Each point is an arrangement of 8 marks. Each symbol rearranges the positions; applied to <1 2 3 4 5 6 7 8> they give: le <8 1 2 3 4 5 6 7>; zu <1 8 7 6 5 4 3 2>.

Rows with their points:
134	39	41	0	-10	2	-44	108	2	0	-19	-10	-39	67	-13	15	35	-49	29	63	84	71	22	-2	34	-9	-4	-37	66	-60	35	-40	-32	-84	49	59	2	-72	-48	-40	45	38	-1	10	0	55	54	-66	45	59	-79	-23	43	-51	53	-36	18	-94	-11	10	-16	39	5	-60	-41	19	38	33	66	-19	-107	27	50	10	-41	-42	9	-23	31	-69	-31	53	45	-55	51	52	0	23	54	-69	65	-58	-110	50	38	-48	-71	35	18	-27	36	0	-24	10	48	54	8	-5	-19	48	-56	19	-104	28	28	14	-32	-28	18	3	5	-86	-4	-31	-45	-19	74	56	12	15	19	-77	-49	-13	-62	-48	-65	-48	82	81	73	-33	77	2	-54	-133	95	-70	-124	49	-38	-71	28	35	-30	18	-19	-31	-43	32	-93	-74	-59	-77	48	27	48	-22	-67	-35	-50	8	-34	-46	-34	-5	58	21	8	40	-38	26	-21	64	-84	62	-46	-7	58	-53	-47	20	-61	-58	-95	-11	3	0	32	-31	-27	-127	-54	-58	-20	-14	17	-15	24	-29
point: <6 7 8 1 2 3 4 5>
45	56	75	62	-5	0	21	71	23	-26	-18	-28	5	98	40	-21	53	-44	-26	77	87	33	-21	-21	10	59	21	-46	-64	6	43	39	1	-56	-53	112	13	-18	-39	-34	-28	-30	18	2	83	61	21	-85	4	25	-69	-10	-39	21	-55	24	36	-45	-40	38	-14	15	-19	-21	-10	5	25	85	-34	48	-110	7	59	1	-59	-96	8	-12	12	-37	38	10	-96	42	35	14	-42	-124	48	-120	72	-18	-81	80	-16	13	12	55	63	-13	61	-37	-49	-27	130	93	49	-54	18	-11	-20	99	54	12	55	-86	53	-81	-1	-73	-102	-7	116	7	-83	48	23	80	49	46	-27	11	-47	-71	-6	-71	-44	-59	-3	38	100	-50	42	53	-50	-102	-5	-30	-93	66	4	-76	60	26	3	-20	-61	-79	-70	9	-23	-40	-40	8	44	31	86	65	55	-75	28	29	-38	-65	-14	-44	74	-27	-11	34	27	76	15	22	-21	65	13	-39	30	4	-3	1	-11	-2	-76	0	5	-64	5	1	-97	-14	-77	3	-24	-7	55	-70	46	-13
point: <2 3 4 5 6 7 8 1>
36	49	75	-13	17	30	27	100	-39	18	-58	-1	-29	111	22	-1	55	-92	-16	24	48	57	-15	-7	-22	-96	-29	-48	28	-9	37	5	-40	-11	87	140	-73	-66	-45	-98	-25	3	57	7	-99	16	36	-103	43	105	-14	-21	-7	-104	29	3	-11	-83	-29	-65	-20	26	-53	-80	-3	-24	27	74	36	45	-108	-7	61	40	-105	-85	47	-91	21	5	11	44	-2	-43	-2	46	-25	-21	35	-110	-1	5	-97	108	-54	-35	-47	11	57	6	69	-11	-71	15	65	71	62	-29	97	95	-29	-32	-14	23	-31	-46	14	-23	-25	4	69	-47	83	77	-85	-27	83	102	-14	23	34	-69	-10	-81	-51	7	-79	-9	21	5	93	-69	20	-19	-100	-121	44	-73	-87	25	-45	-24	14	56	-47	-34	15	-32	-60	-9	-67	-154	44	-67	61	14	1	76	50	-59	2	46	-42	43	21	-58	67	-10	3	59	-38	133	-66	31	-44	66	-20	-27	55	-14	-34	16	58	-63	-80	12	36	37	-17	-58	-63	-67	-73	-25	25	-51	23	-54	20	-18
point: <8 7 6 5 4 3 2 1>
-11	1	4	-8	-1	13	-28	-69	95	25	52	52	-2	-131	-15	-46	-7	121	88	-56	-39	-26	-32	61	-14	-29	32	44	5	31	-49	-11	61	20	4	-76	6	19	4	30	-49	-40	-16	-25	58	-29	47	26	-33	-13	83	84	8	56	-11	-3	-16	71	-2	-46	48	5	-42	20	3	41	-71	-81	35	-17	41	-18	29	48	37	82	-79	50	-12	-51	-21	-8	64	6	-86	-7	37	-11	11	111	-40	25	145	-53	-43	24	31	-79	6	18	24	-20	64	26	-69	-113	13	-4	-20	44	-5	-17	-42	14	-48	42	-60	22	-47	60	0	13	-147	-114	100	-26	-71	-94	-60	-61	74	28	74	-14	-41	-1	52	91	11	38	-91	24	-89	-38	19	78	-75	65	65	-23	-10	47	-33	-79	102	87	-9	74	47	-21	33	9	-9	68	46	-17	-57	2	-12	21	-60	-31	-18	116	29	80	-62	-13	-83	-54	-7	-36	74	-90	24	20	-22	3	16	-2	15	26	-14	50	62	56	19	51	-6	46	110	-13	17	20	88	47	-47	46	-27	30
point: <2 1 8 7 6 5 4 3>
73	30	-91	54	111	23	48	24	90	12	52	108	-65	30	-10	-72	-44	-27	-43	47	-40	-23	72	-71	-32	20	-8	-17	4	-26	5	18	51	-68	-46	-24	96	-27	-78	-11	-10	49	-38	52	16	58	-10	14	39	-46	62	-23	12	75	-11	11	41	25	-27	-48	68	-75	-57	-41	-16	17	-35	8	80	-4	-28	56	47	-12	51	39	-173	158	-79	-90	-35	68	-27	-31	-22	-26	-29	43	-23	-63	21	13	50	-69	-3	9	19	-116	-11	-8	-29	-55	40	-34	2	11	16	-59	-50	-7	-47	-2	16	17	59	29	-116	-26	11	31	-7	-33	-72	-89	68	60	-55	-36	-9	-42	2	-12	36	18	26	-61	24	40	14	57	-67	20	-9	-92	1	86	9	78	-45	23	-49	-55	-31	-138	-15	116	-30	77	1	-22	-10	53	-30	29	-14	69	19	-49	-45	12	-28	-128	8	-65	105	59	-35	28	-22	-28	-8	-46	29	27	-27	18	72	-25	10	14	-15	6	-29	5	5	-16	-11	-4	39	32	3	-16	18	34	-9	31	23	71	-14	0
point: <1 2 3 4 5 6 7 8>
22	-16	3	37	59	-27	-26	63	46	-17	-28	12	-16	101	65	-18	12	-41	-21	69	76	16	-39	-24	7	9	-8	-24	-13	-45	128	-28	-2	-111	-20	86	-36	8	-49	-38	-39	36	15	42	11	88	-16	-66	7	64	-14	-66	-39	-61	17	-34	47	-36	10	-28	-22	38	-8	-20	0	21	-9	51	-37	21	-32	25	58	-11	-98	-79	46	3	48	-5	-11	59	-54	16	20	42	-25	-80	42	-152	89	-45	-76	67	5	56	68	75	81	-35	60	-15	-5	-42	82	67	-1	-50	-17	-15	-62	53	15	50	62	-72	62	-58	-29	-39	-101	-33	115	-37	-124	23	39	66	104	7	-19	-29	-35	-92	-13	-32	-65	-44	-23	-10	104	-48	86	58	-35	-127	34	-10	-6	-49	43	-73	63	0	-33	-67	-105	-28	-20	70	-52	-54	-7	-41	28	13	57	13	18	-17	90	2	-68	-16	-34	-89	60	17	-45	73	75	19	-34	89	-85	34	44	-8	-37	32	-48	-24	13	-81	-89	-40	0	-61	28	-27	-130	-7	-39	-64	-22	-66	71	-40	23	-82
point: <2 3 4 5 6 7 8 1>
48	10	-13	32	5	-48	19	89	31	-61	-62	-46	12	140	36	35	18	-53	-10	102	25	-32	-47	-61	32	46	4	-8	-12	-19	149	23	-18	-120	14	124	-25	-16	-66	-57	8	1	27	-38	70	65	-3	-28	83	29	-50	0	-21	-31	-63	-5	50	-44	3	34	35	-16	-46	-11	27	45	32	20	23	44	-33	61	106	-16	-34	-106	-5	-75	10	36	-12	62	-78	67	15	-15	-39	-66	28	-144	72	-56	-75	70	-65	40	-4	54	63	-18	79	3	29	-45	118	68	30	0	28	-14	20	29	4	6	22	35	56	-67	27	-39	-48	29	44	16	-100	50	91	83	-1	2	-60	17	-42	-19	-39	-48	-23	-44	10	50	98	-40	53	100	-32	-77	43	-44	-92	8	29	-106	47	-60	15	7	-84	-51	-59	69	-92	-34	-42	-20	51	21	86	14	53	-58	77	-21	-7	-29	38	-38	78	-16	62	31	-12	23	24	67	-43	56	-4	-51	-39	10	-11	-22	27	-101	-79	-20	-18	-10	-2	-59	-66	-48	-91	-62	-23	-19	41	17	66	-56
point: <2 3 4 5 6 7 8 1>

Where do the symbols, taken in turn from left to right, take each start?
Answer with the point's row, about right, then its name.
-34	-40	-48	26	-18	-23	23	-127	51	-29	6	6	41	-120	-36	27	-33	87	14	-23	-94	-1	11	20	-42	45	59	51	-61	113	-21	12	59	35	-41	-59	-15	-40	0	92	-58	-5	-45	-43	52	20	16	38	-98	-71	37	32	39	70	8	10	-42	60	45	-64	-19	-36	-52	76	47	2	-56	-78	-58	5	-46	-115	-32	-48	118	57	-1	5	-44	4	74	-39	-29	11	-26	-131	-42	-39	-11	67	-30	58	92	17	-38	63	63	6	-9	12	-16	48	27	51	-90	-80	-25	9	-64	11	65	-35	44	-10	47	31	-16	15	-64	12	-17	17	10	-37	122	0	-66	-75	-68	-25	-23	-38	37	55	24	69	75	43	-57	-11	-39	60	-41	48	42	112	7	23	59	-19	14	13	-57	-69	14	-3	-53	33	43	-31	126	78	-9	55	-12	-97	31	1	46	40	73	-19	46	24	7	114	-11	-53	-11	-89	-4	-23	42	-62	63	-36	12	49	-43	7	45	-11	40	18	34	54	4	13	-71	13	71	34	76	-48	37	53	-20	6	27	9
le -> 20	-7	9	-66	-63	11	-22	24	-84	24	16	-9	-15	-113	57	73	25	-13	36	-38	45	-34	-4	-8	1	14	-89	-11	-38	31	-92	-41	-17	192	27	-31	-22	84	23	-20	5	-43	45	24	8	-87	-76	65	-6	25	0	11	-73	-44	17	23	-36	11	58	18	39	86	34	47	37	-34	66	-44	-20	-44	72	-1	2	99	-83	44	207	-77	62	-11	-52	-53	64	-53	-53	104	2	62	-43	94	20	68	-91	-45	36	-67	0	15	-76	-53	-53	-3	-43	42	21	-26	37	33	5	-3	124	-21	-112	-18	-102	8	-8	66	85	73	73	47	-25	-6	-73	-17	-5	16	-68	-46	-30	3	18	5	58	-24	-49	-103	95	-42	10	2	16	11	26	-76	-39	-40	59	30	54	111	26	106	43	-82	-4	65	26	-16	10	59	20	-20	-96	17	20	-27	-68	39	-83	19	134	63	-38	13	-32	-22	-13	26	92	62	43	7	30	-8	-69	-21	-10	-52	48	-15	-2	59	71	51	-13	-16	18	7	-17	63	13	-29	1	-70	-59	-64	-47	-21 <7 6 5 4 3 2 1 8>
-4	-11	69	-67	-76	3	-26	-54	-13	-3	39	-4	5	-89	-16	12	2	18	-7	-51	-7	-3	1	22	-19	59	-49	29	-37	59	-112	48	-25	101	46	-85	-15	107	60	9	-31	-68	102	-28	13	-54	-111	60	-5	31	-32	14	-27	13	15	11	-27	57	29	90	23	70	84	31	89	-70	62	-91	-39	-71	102	-4	-52	70	-77	74	118	-113	45	68	-72	-61	101	-55	-20	109	90	114	-25	120	40	99	-84	-34	24	-48	-49	-1	-70	18	-18	10	-48	12	32	-69	17	28	19	-31	91	20	-61	40	-72	34	-23	50	1	35	79	60	-11	30	-56	-65	-39	-26	-57	17	-43	32	6	-35	67	27	-59	-15	65	-108	-40	50	-25	-7	62	-51	-30	-76	33	-82	46	46	16	87	36	-57	43	-8	-35	-13	-49	72	73	0	-35	-21	-6	-32	-75	44	-64	7	78	27	-43	4	-49	-38	-22	28	53	2	17	-46	-2	-68	-49	-15	27	-29	41	-50	-2	70	62	59	-39	-14	-32	27	-2	22	53	49	-23	-26	-105	52	1	-13
zu le le zu -> 34	6	-46	16	17	-15	31	-12	37	-1	-19	23	-86	78	-48	-24	9	-17	-98	42	4	40	48	-54	45	-95	-6	13	55	-20	8	2	35	-159	-21	37	28	-33	2	25	50	52	-26	21	-52	45	25	9	45	-25	24	-31	91	81	39	-106	14	-14	-43	-34	52	-103	9	-13	-54	31	-86	40	83	-36	-54	4	70	8	56	-18	-186	107	-28	-59	-13	102	-62	3	2	-50	8	-36	-8	-74	-29	-43	42	33	30	8	-53	-64	15	5	-4	-46	39	-84	13	40	-20	-113	39	61	-97	13	76	-22	-17	17	4	-31	21	44	-13	-72	-61	-57	52	9	1	-31	44	-42	97	-100	-2	-14	44	-67	58	-1	-26	82	-34	0	50	-88	-75	91	15	52	-105	52	-130	-114	14	-111	-16	110	0	48	-25	18	-39	7	-47	-10	73	14	2	-80	-38	3	3	-71	-84	-91	69	19	10	-10	-16	16	-61	9	36	11	0	45	115	-15	-19	15	-9	44	-53	-16	-4	-17	8	35	34	28	-26	-40	-59	-8	7	125	22	41	44	-2 <5 4 3 2 1 8 7 6>
52	11	-22	42	63	8	60	0	31	18	45	47	-60	90	-37	-34	-35	-34	-51	65	-27	15	80	29	39	-29	-34	-32	69	-75	1	5	6	-128	-55	0	49	-106	-42	52	-6	49	-22	48	8	35	51	0	46	-45	19	-46	61	58	4	-29	66	-18	-42	-27	-30	-47	-62	-97	-38	40	-12	-53	42	10	-109	55	67	-77	88	-1	-193	73	-21	-88	17	80	-49	-16	24	6	-26	-17	38	-56	-17	-53	14	5	-13	-30	-5	-43	22	15	31	-89	56	-71	9	20	45	-28	-18	-7	-69	-16	4	24	47	-10	-37	-34	13	-65	-28	-60	-34	-36	48	18	81	-53	16	-8	-39	-40	33	38	37	-41	21	-20	-19	75	-12	0	28	-89	-43	47	-19	14	-84	49	-41	-103	22	-68	-38	157	-17	25	-16	-18	-43	-27	-66	4	109	32	-6	-46	-10	-15	-6	-66	-52	-86	32	-23	-29	14	29	-27	-75	-14	-59	-2	28	-4	56	-6	-8	2	-61	83	-60	-61	-10	-44	6	30	51	7	8	-44	32	20	0	58	26	29	16	-14
le le zu -> -10	2	58	-33	-36	26	0	74	-66	13	18	-41	106	-60	63	-10	11	56	-16	-52	122	-48	-25	40	12	48	-42	-22	-50	7	24	-47	-55	157	-1	-2	-42	126	31	12	-46	29	48	4	26	-36	-101	46	-25	22	-81	-29	-31	-72	-20	-14	-39	-5	42	58	-28	24	57	43	76	-6	60	36	-33	-39	131	-9	-63	22	-145	-17	229	-92	-15	75	23	12	13	-29	12	63	52	25	3	60	-11	39	-102	-2	15	-24	-21	71	-76	-33	-38	13	-42	-6	-54	-61	50	36	-45	-42	47	19	-4	78	-49	20	22	65	20	8	-22	43	29	14	-82	-1	-41	9	26	-3	0	73	25	-23	30	27	-94	-51	58	-100	30	-49	-25	69	48	-104	-71	-23	75	-41	15	85	9	120	-10	-123	19	-61	-36	14	-12	-48	23	-48	-106	-10	58	-30	50	2	-3	41	94	-6	-47	-49	-6	-8	-41	69	79	47	-32	-10	-27	-1	-82	67	-5	-31	5	-10	24	24	16	-27	4	-54	-23	14	-97	87	5	-79	-52	-134	-80	8	33	34 <7 8 1 2 3 4 5 6>
6	3	57	-4	0	-20	-64	87	-61	15	-25	23	0	58	12	21	-1	-15	19	7	38	-2	-21	-9	-1	-15	-30	-8	-17	-29	-13	-46	-45	-75	59	61	-58	-49	-79	-39	49	7	15	24	-75	41	53	-93	78	59	-54	-34	-22	-36	29	26	-11	-115	2	13	-44	38	54	-28	35	39	47	44	15	67	-59	10	96	-7	-93	-97	34	-50	53	43	27	39	-43	-17	-6	-7	2	-25	8	-88	10	2	-116	75	-2	-26	-70	46	118	-15	34	10	-4	1	116	106	-62	-16	56	103	-26	-4	-83	30	28	-61	27	-33	28	2	-44	-39	70	39	-124	-5	89	52	18	13	-23	-48	-2	-56	-104	22	-58	3	26	4	87	-12	54	14	-69	-109	-38	-150	-55	9	4	-6	-24	33	-60	-39	-75	-18	-26	49	-83	-82	17	-84	28	11	-28	87	-15	-61	13	-4	-3	-8	22	-89	42	53	13	47	-9	60	-33	58	7	76	8	7	26	-50	-50	54	-39	-95	-71	-40	-27	2	-9	-71	-81	-64	-72	26	-11	-20	10	-1	-11	-57
le le le le -> 54	-27	78	33	-31	-107	-52	110	-31	12	31	35	-16	42	49	-47	35	-47	73	53	71	-58	-48	-15	11	62	2	-42	-34	-62	85	29	-37	-73	20	118	-30	14	-51	-98	-11	28	-6	-18	33	21	1	-78	70	29	-127	-64	-35	-48	39	-71	14	-6	6	54	7	59	-11	-14	30	-23	63	52	55	-4	-35	15	49	-28	-77	-59	19	-38	-25	-46	34	35	21	-9	-5	43	-46	-101	28	-76	91	0	-102	43	25	-33	12	54	57	13	23	-10	-16	-67	85	100	34	42	23	-33	-21	78	-49	61	35	-15	27	-22	-1	-52	-22	-2	35	-22	-116	8	0	10	43	-34	-76	40	-26	-81	-44	-39	-81	-62	27	-19	40	-10	59	56	-19	-161	6	-90	-24	-25	23	-12	-9	-6	-38	-6	-62	-104	-74	107	-73	-24	-13	-76	-40	12	47	-1	26	-39	-49	20	-16	-3	-17	-55	63	-5	65	105	55	-6	5	65	-68	46	-45	-94	10	35	-73	2	-42	-19	-109	-24	21	-66	31	23	-58	23	-129	-115	-43	-81	78	-17	-16	-93 <4 3 2 1 8 7 6 5>
-60	-29	116	-37	-121	2	-25	-34	-77	56	56	-5	34	-85	24	76	33	-49	-9	-43	63	5	-37	27	40	-43	5	1	56	41	-109	-3	-62	116	92	25	-40	67	6	-26	34	-33	67	-4	-62	-88	7	15	26	40	17	23	-47	-85	32	-42	-54	-74	-56	72	-39	97	33	14	4	-34	70	-60	-19	-74	9	-30	-45	65	0	2	103	-119	21	62	-5	-3	82	-105	9	75	35	104	-33	4	-28	13	-42	48	33	-14	-127	58	-46	0	5	30	-54	69	-12	-3	-28	15	59	4	13	-93	-33	3	-63	-83	46	19	23	-38	68	-53	8	158	-42	-37	27	62	-50	36	20	61	-34	-13	-16	36	-98	-17	20	-39	86	-15	29	36	-11	-93	47	-77	49	24	25	59	70	80	-5	-89	18	-16	-22	-21	-46	-97	81	-59	12	-16	-40	21	-29	-27	-57	45	26	78	-26	-52	-10	-4	49	99	22	19	-35	22	20	58	-18	15	23	-26	15	-13	-2	-14	80	30	-26	9	-2	-78	-23	37	-10	50	-46	-33	6	-18	-46	30
le -> 44	-27	61	-50	6	-37	23	95	-14	9	-102	-37	-1	159	62	-35	2	-58	-28	59	21	-27	8	31	-11	38	11	-56	6	-45	103	-29	11	-113	-9	107	44	-67	-70	-73	36	2	-20	-6	67	65	-43	-103	21	38	-17	-35	-74	3	6	-42	61	-17	-29	70	-49	-55	-88	-2	16	-7	23	46	2	44	-18	60	108	-59	-23	-66	1	-23	-22	2	52	53	-78	-12	13	-37	26	-114	48	-122	153	-31	-112	-13	-12	41	-27	46	56	-13	34	-13	-50	7	105	98	-11	6	50	-11	-54	49	40	33	102	-27	9	-43	-3	-30	-50	-12	118	-15	-73	25	28	31	37	10	-19	-1	-59	-88	-47	-52	11	-113	-18	17	106	-68	41	22	35	-124	75	-21	-93	4	-10	-47	53	12	-34	-3	-63	-71	-16	73	-19	2	-35	-50	1	21	6	53	95	-52	96	-17	-19	-59	13	-69	55	-10	84	54	17	8	-7	47	-23	42	-51	-27	41	-13	-24	-8	21	-51	-87	-77	-2	-8	-8	33	-117	-9	-78	-18	-75	-17	75	-98	51	-29 <2 3 4 5 6 7 8 1>
-29	-54	-47	54	58	2	44	-43	-6	-17	-4	21	-63	56	-90	-61	-54	5	-49	33	-112	48	19	3	-17	-30	42	43	47	-3	54	32	58	-27	-57	20	-6	-38	0	91	-28	-8	-47	9	9	79	39	-2	24	-76	88	12	38	26	-25	-45	-20	10	-23	-36	9	-112	-28	-51	42	25	-93	15	-23	35	-59	25	75	-97	37	2	-230	126	-101	-42	30	42	-64	13	-40	-94	4	-57	-6	-86	6	-55	141	10	9	62	18	-34	9	75	-69	-53	69	-29	-49	8	-20	-52	-60	22	-55	76	92	-14	107	-13	-9	-28	-38	-84	-10	-24	15	-14	149	49	-69	-11	37	14	-44	5	1	-6	13	-11	101	4	-65	78	8	20	25	0	0	106	5	89	-49	26	-42	-51	-1	-78	-35	88	2	24	-26	14	-1	-33	-39	51	116	-23	38	19	61	-14	101	-27	-21	-107	24	-1	30	35	53	-34	-38	-18	-59	-20	66	-8	136	15	-39	29	30	-4	-30	-10	-16	-46	17	-32	14	28	-15	21	-34	0	7	82	61	-9	47	3
zu zu -> -15	-38	-49	26	90	3	35	-9	48	0	-18	69	-15	70	-13	-47	-37	9	-130	109	-51	53	30	-13	68	-14	-30	5	-15	25	72	4	34	-141	-20	-16	91	-77	55	64	-21	7	-56	18	0	54	74	-37	-17	-91	90	9	28	112	16	-46	-30	3	-29	-41	26	-79	-44	25	8	30	-51	9	-30	41	-67	32	-21	-15	110	8	-161	103	-32	-33	36	45	-74	0	48	-111	-59	-59	62	-35	-20	-80	80	42	-58	62	22	-30	42	1	-67	-31	-36	2	10	51	-26	-52	-38	-6	-40	-21	94	-21	62	11	50	9	-8	-69	-15	-29	-10	-22	66	14	-45	-25	2	27	-23	-71	18	-2	20	-26	110	-14	-106	138	-18	6	5	6	12	80	43	76	-47	32	-25	-92	-11	-99	-36	90	-20	5	35	-1	28	28	-26	13	72	14	4	-15	81	-16	99	-37	16	-88	-2	-2	16	35	-30	-87	-21	-33	-24	-3	75	-63	100	12	-28	43	-8	18	44	-59	23	-50	14	5	48	54	33	1	15	-32	12	77	14	-22	45	-8 <5 6 7 8 1 2 3 4>
-18	24	-6	22	-14	-24	-31	-6	70	25	35	42	-16	-98	-39	-20	-39	5	14	-45	-45	-47	70	24	4	-22	7	-14	39	61	-55	-2	44	43	-43	-69	16	-52	32	3	35	-29	24	-12	30	-7	19	78	-2	-17	77	69	-22	59	-31	78	41	64	2	-40	35	22	-8	110	-6	-16	-75	-81	27	-35	19	-21	-58	74	38	91	-89	109	-8	-62	-54	-87	-4	13	22	-56	27	65	35	82	-63	10	111	-61	11	-11	34	-22	-33	-16	-36	-26	19	55	-65	-43	-14	8	-9	15	21	-21	9	-35	-47	48	-96	-35	5	25	17	60	-123	-61	130	-9	-58	-73	-27	-30	94	16	54	108	-2	2	-1	104	-32	7	-116	94	-81	-57	23	141	-4	56	60	-7	3	78	-6	-54	4	9	6	50	-35	-68	80	54	59	90	-22	51	-46	-56	-109	27	-72	-32	-30	20	-9	94	-77	52	-23	-88	-47	-26	32	-13	-16	-16	7	-40	25	-8	57	2	-51	73	14	64	2	25	-60	-3	154	4	87	-48	66	-23	2	73	-1	22
le le zu zu -> 51	20	43	-46	10	37	-74	111	-42	19	-10	-28	-63	51	54	-6	65	-59	19	86	52	9	8	-53	63	79	-4	-60	-66	-30	101	-29	-57	-74	-9	90	-17	47	-39	-57	-68	-20	33	12	29	59	-30	-35	63	125	-71	-45	-90	-81	39	-42	9	27	-15	87	-22	32	23	-42	35	30	96	14	-22	-26	-26	44	17	-28	-90	-107	103	4	56	21	-38	21	-38	21	0	83	-38	-22	-24	-71	121	-40	-90	92	42	5	26	65	29	-10	106	2	17	-75	63	62	36	-62	19	-32	2	81	-84	88	-21	31	3	13	37	35	1	-54	81	-33	-102	55	46	84	38	18	-17	45	10	-83	-38	16	-57	-56	56	-29	64	-10	59	6	0	-114	46	-68	-61	-7	-7	-27	40	61	28	-32	-44	-38	-19	39	-112	-44	50	-41	15	48	32	19	-3	-6	43	13	-68	-9	17	-59	48	18	61	44	-1	29	-54	84	-91	7	-56	-84	-32	-10	-58	-38	24	-13	-37	-34	25	11	18	59	-63	-40	-54	-28	-43	-89	36	-5	22	-68 <4 3 2 1 8 7 6 5>
20	39	-70	54	58	23	-11	-26	32	-17	-32	92	-78	102	16	-12	-73	-55	-21	72	-83	84	4	-20	49	-46	3	-22	133	-62	-15	-7	17	-126	-20	13	47	-109	-12	-14	12	71	-47	56	-77	91	50	-14	42	-28	63	19	73	22	52	-29	-2	1	-49	-32	11	-119	-37	-66	-31	46	-73	27	77	40	-93	34	68	-7	53	-46	-190	118	-66	-27	-23	104	4	-22	-37	17	-50	-18	-27	-102	-3	-59	64	-23	18	12	22	-67	77	22	-13	-32	53	-5	-16	15	-16	-79	-41	5	-111	-10	48	28	69	68	-38	-21	24	-23	7	-30	-28	-37	61	0	-8	-17	52	20	-15	-50	16	-7	13	-99	26	6	-37	104	-16	50	73	-115	-35	86	-20	52	-79	76	-29	-31	12	-48	-20	62	-23	33	3	38	-38	16	-48	5	69	42	3	-14	-60	28	33	-60	-68	-31	73	-39	17	12	-16	44	-58	-6	-16	36	-19	31	66	-6	-52	-13	7	37	-68	-71	-30	17	38	-1	48	47	14	-68	-53	-5	8	84	22	19	25	-5
le zu zu zu -> 49	59	25	34	8	41	-11	119	-41	36	30	28	-76	128	31	11	12	-15	25	42	6	-13	44	4	32	16	-52	-36	28	-10	13	2	-16	-75	14	96	-10	-58	-15	-107	-2	53	-8	63	-38	-3	110	-101	64	92	-38	-27	31	-56	68	-57	-24	-28	-83	33	14	-85	-22	4	-24	20	38	50	41	-26	-59	40	94	-21	-29	-69	37	-42	-8	14	-29	71	-1	-36	-6	3	41	-68	74	-114	-13	-31	-101	80	-20	-1	-61	-35	23	-9	54	27	2	-23	64	112	9	16	35	58	3	33	-87	4	25	-28	-35	-55	20	-15	-19	-90	29	-30	-71	-39	29	22	64	-8	24	-55	-50	-29	-27	0	-85	-58	45	69	49	-22	38	-54	-99	-131	30	-119	-73	4	-48	-55	75	11	-25	29	-39	-45	-90	105	-68	-7	17	-46	-19	15	5	23	-79	-11	-33	29	0	28	-23	-31	65	57	5	126	-14	125	-4	96	-76	57	32	-10	62	1	-100	-7	-52	-36	-114	8	19	61	57	-38	-49	-42	-88	-39	-4	-17	53	64	41	-18 <6 7 8 1 2 3 4 5>
-9	-32	42	-57	-65	21	61	58	-46	-7	-1	-42	37	-14	29	30	43	15	-26	-58	103	-80	-27	54	-28	90	-22	-3	-79	-3	12	-25	-51	101	22	22	-81	35	19	-3	-50	-39	74	21	61	-35	-73	67	-19	55	-55	-34	-28	-60	10	-7	-41	56	68	66	-40	28	79	-45	9	-10	68	-6	-46	-7	80	-40	-19	42	-73	58	186	-106	25	99	7	-56	45	-34	20	77	39	-14	15	81	36	23	-89	52	41	31	22	26	-29	-22	-39	20	-27	-32	72	-37	10	52	61	-33	47	37	-15	19	-4	-27	33	67	31	18	69	75	46	4	-18	-33	-2	22	35	-1	-21	83	-35	-32	23	65	-61	-66	26	-99	-7	-5	12	29	-38	-84	-32	-56	46	-8	49	72	31	84	79	-44	14	-26	-8	33	20	-6	15	-23	-60	-23	74	56	43	-6	-23	58	35	23	-68	-73	31	3	-35	89	57	28	5	10	-34	46	-53	-8	-32	-62	-30	-65	47	44	-2	18	-10	-10	17	50	-67	151	-17	-72	-32	-137	-95	55	-11	-55
le le -> 31	-27	-31	69	85	-16	54	-84	71	-12	-42	29	-19	68	-89	-30	-69	18	-141	34	-141	39	-36	-5	38	-28	42	59	71	-5	22	-16	69	-69	-68	-15	28	-106	29	4	31	-29	-62	46	-14	47	55	-32	-50	-100	81	-5	88	106	-14	8	7	57	-19	-42	27	-147	-47	-58	-27	42	-47	31	-30	32	-52	3	11	1	88	14	-205	82	-39	-64	42	92	-97	23	19	-102	-61	-1	35	-81	-40	-102	93	6	28	39	17	6	34	-9	-19	-46	4	-35	-6	49	-29	-29	1	-60	-98	-7	92	-26	74	-11	36	13	63	-91	-71	0	73	-37	52	22	-14	-17	46	60	-26	-9	-19	30	-12	-5	66	-1	-56	83	14	0	3	24	-25	83	-2	112	-122	-15	59	-68	-35	-103	-44	79	-52	17	28	-15	-27	-30	-54	30	69	-9	40	-1	39	-36	79	-52	-37	-117	47	-32	-47	7	7	-25	8	-50	-28	19	54	33	123	3	-66	27	31	20	-17	-47	25	-47	3	2	-33	42	19	3	-18	-20	43	84	39	-38	30	0 <5 6 7 8 1 2 3 4>
